Here is a tiny trained network, its code and every weight. The questions are about switching its units off for an input and a target symbol, where a switched-off unit gives its printed mean instead of its output.

import numpy as np


def w(rows, s, z=0):
    codes = np.array(rows[::2]) - 128.0
    scale = np.full(codes.shape[1], s)
    scale[-1] = z or s
    return codes * scale


def f(y):
    return y / 2 * (1 + np.tanh(0.7978845608 * (y + 0.044715 * y**3)))


def softmax(a):
    e = np.exp(a - a.max(-1, keepdims=True))
    return e / e.sum(-1, keepdims=True)


def log_softmax(a):
    a = a - a.max(-1, keepdims=True)
    return a - np.log(np.exp(a).sum(-1, keepdims=True))


def net(x, mask):
    ids = ['ΔΛΠβεητψ'.index(c) for c in x.split()]
    T = len(ids)
    res = E[ids] + P[:T]
    r = res
    for j in range(2):
        rows = slice(4 * j, 4 * j + 4)
        q, k, v = (r @ M[0][rows].T for M in (Q, K, V))
        z = softmax(np.where(np.tri(T) > 0, q @ k.T / 4**0.5, -1e9)) @ v
        o = O[0][rows]
        res = res + np.where(mask[j], z, o[:, -1]) @ o[:, :-1]
    y = f(res @ A[0][:, :-1].T + A[0][:, -1])
    res = res + np.where(mask[2:14], y, B[0][:, -1]) @ B[0][:, :-1]
    return log_softmax(res[-1] @ U[:, :-1].T + U[:, -1])


Q, K, V, O, A, B = {}, {}, {}, {}, {}, {}
E = w([
[235,145,156],'Δ',
[112,254,173],'Λ',
[150,154,216],'Π',
[98,209,103],'β',
[203,160,194],'ε',
[97,251,44],'η',
[85,86,186],'τ',
[196,94,147],'ψ',
],0.013)
P = w([
[40,212,254],'0',
[121,169,210],'1',
[88,155,161],'2',
[54,103,59],'3',
[86,97,51],'4',
[152,162,52],'5',
],0.0087)
Q[0] = w([
[114,175,124],'h1',
[165,186,216],'h1',
[134,140,162],'h1',
[95,20,201],'h1',
[187,104,213],'h2',
[122,58,169],'h2',
[149,71,205],'h2',
[126,6,81],'h2',
],0.013)
K[0] = w([
[65,149,10],'h1',
[2,26,132],'h1',
[156,29,101],'h1',
[169,162,164],'h1',
[51,181,137],'h2',
[108,193,254],'h2',
[116,237,128],'h2',
[246,186,127],'h2',
],0.0089)
V[0] = w([
[50,141,217],'h1',
[81,1,102],'h1',
[80,144,129],'h1',
[79,120,129],'h1',
[158,42,205],'h2',
[62,44,133],'h2',
[58,34,186],'h2',
[179,83,72],'h2',
],0.01)
O[0] = w([
[66,119,185,195],'h1',
[86,84,75,3],'h1',
[33,184,128,173],'h1',
[123,119,100,145],'h1',
[37,199,146,65],'h2',
[2,43,143,83],'h2',
[24,111,92,97],'h2',
[133,126,255,38],'h2',
],0.008,0.011)
A[0] = w([
[53,153,109,130],'n1',
[227,140,165,160],'n2',
[94,211,80,76],'n3',
[191,160,61,100],'n4',
[136,133,61,68],'n5',
[164,39,192,176],'n6',
[135,218,169,130],'n7',
[2,201,197,154],'n8',
[222,143,61,122],'n9',
[119,145,110,111],'n10',
[8,180,212,180],'n11',
[110,226,61,2],'n12',
],0.0091,0.0067)
B[0] = w([
[85,172,59,181],'n1',
[87,16,127,250],'n2',
[140,57,112,205],'n3',
[109,179,172,215],'n4',
[152,144,254,135],'n5',
[118,2,161,138],'n6',
[103,109,92,229],'n7',
[165,105,91,236],'n8',
[17,188,176,240],'n9',
[115,90,160,138],'n10',
[225,121,120,226],'n11',
[146,89,154,200],'n12',
],0.0063,0.012)
U = w([
[112,96,176,67],'Δ',
[14,213,207,237],'Λ',
[193,155,120,35],'Π',
[106,98,169,4],'β',
[215,116,169,63],'ε',
[91,2,206,253],'η',
[64,59,95,199],'τ',
[243,118,161,44],'ψ',
],0.008,0.0034)

Each question gives the input, a string of symbols that net reads in full, and the target symbol t.
The units are the heads (4 rows each of Q, K, V and O) and the neurons (one row each of A and B). Each row of codes is followed by its name. A weight is (code - 128) times the scale printed after its matrix; where a second scale follows, it is the last column's (O, A, B and U).
mask holds one flag per unit, heads first, then neurons. A switched-off unit (its flag False) gives its mean, the last column of its rows in O or B, instead of its output. The means were averaged over made-up inputs and are rounded, as every weight is.
A unit's drop is (log p(t) with every unit on - log p(t) with that unit switched off) / (log p(t) with every unit on - log p(t) with every unit switched off).
The circuit of an input: a set's keep is (log p(t) with only the set's units on - log p(t) with every unit switched off) / (log p(t) with every unit on - log p(t) with every unit switched off). Starting from the 12 units with the biggest drops (on a tie, the unit counted first), units are removed one at a time, each time the one whose removal leaves the highest keep (on an exact tie, the one counted first), for as long as the keep stays at least 0.8.
circuit, biggest first: the units of the circuit, biggest drop first
most important unit: the unit with the biggest drop
top k neurons: the k neurons with the biggest drops, biggest first
which heads matter: for each layer, one digit per head in row order, 1 if its drop is at least 0.15 and else 0, layers parted by /
drop when u is switched off: that unit's drop, to one decimal
input η τ η τ Λ, target τ: which heads matter : 11
input ε η τ Δ τ β, target τ: circuit, biggest first : h2; h1; n9
input τ τ Δ, target τ: which heads matter : 11
input τ τ Λ Λ, target τ: which heads matter : 01
input η ε η η ε, target η: circuit, biggest first : n2; h2; n6
input β η Δ τ τ η, target τ: which heads matter : 01
input ψ η η η β, target Λ: circuit, biggest first : n11; n2
input η η ε, target η: circuit, biggest first : n2; h2; n6; n9
input τ ε ε, target τ: top 2 neurons : n1; n8
input τ ψ τ, target τ: top 2 neurons : n1; n8
input Δ Π Λ ε ε, target Λ: top 3 neurons : n11; n8; n3
input ψ τ η η η β, target Λ: most important unit : n9
input Λ ψ η, target Π: top 3 neurons : n2; n11; n9
input τ η η η η Δ, target η: top 3 neurons : n2; n6; n9
input ε ψ η, target Π: drop when n12 is switched off : -0.1
input η η τ η η Π, target η: drop when n2 is switched off : 0.6
input τ ε Π η η η, target Λ: drop when n12 is switched off : 0.0
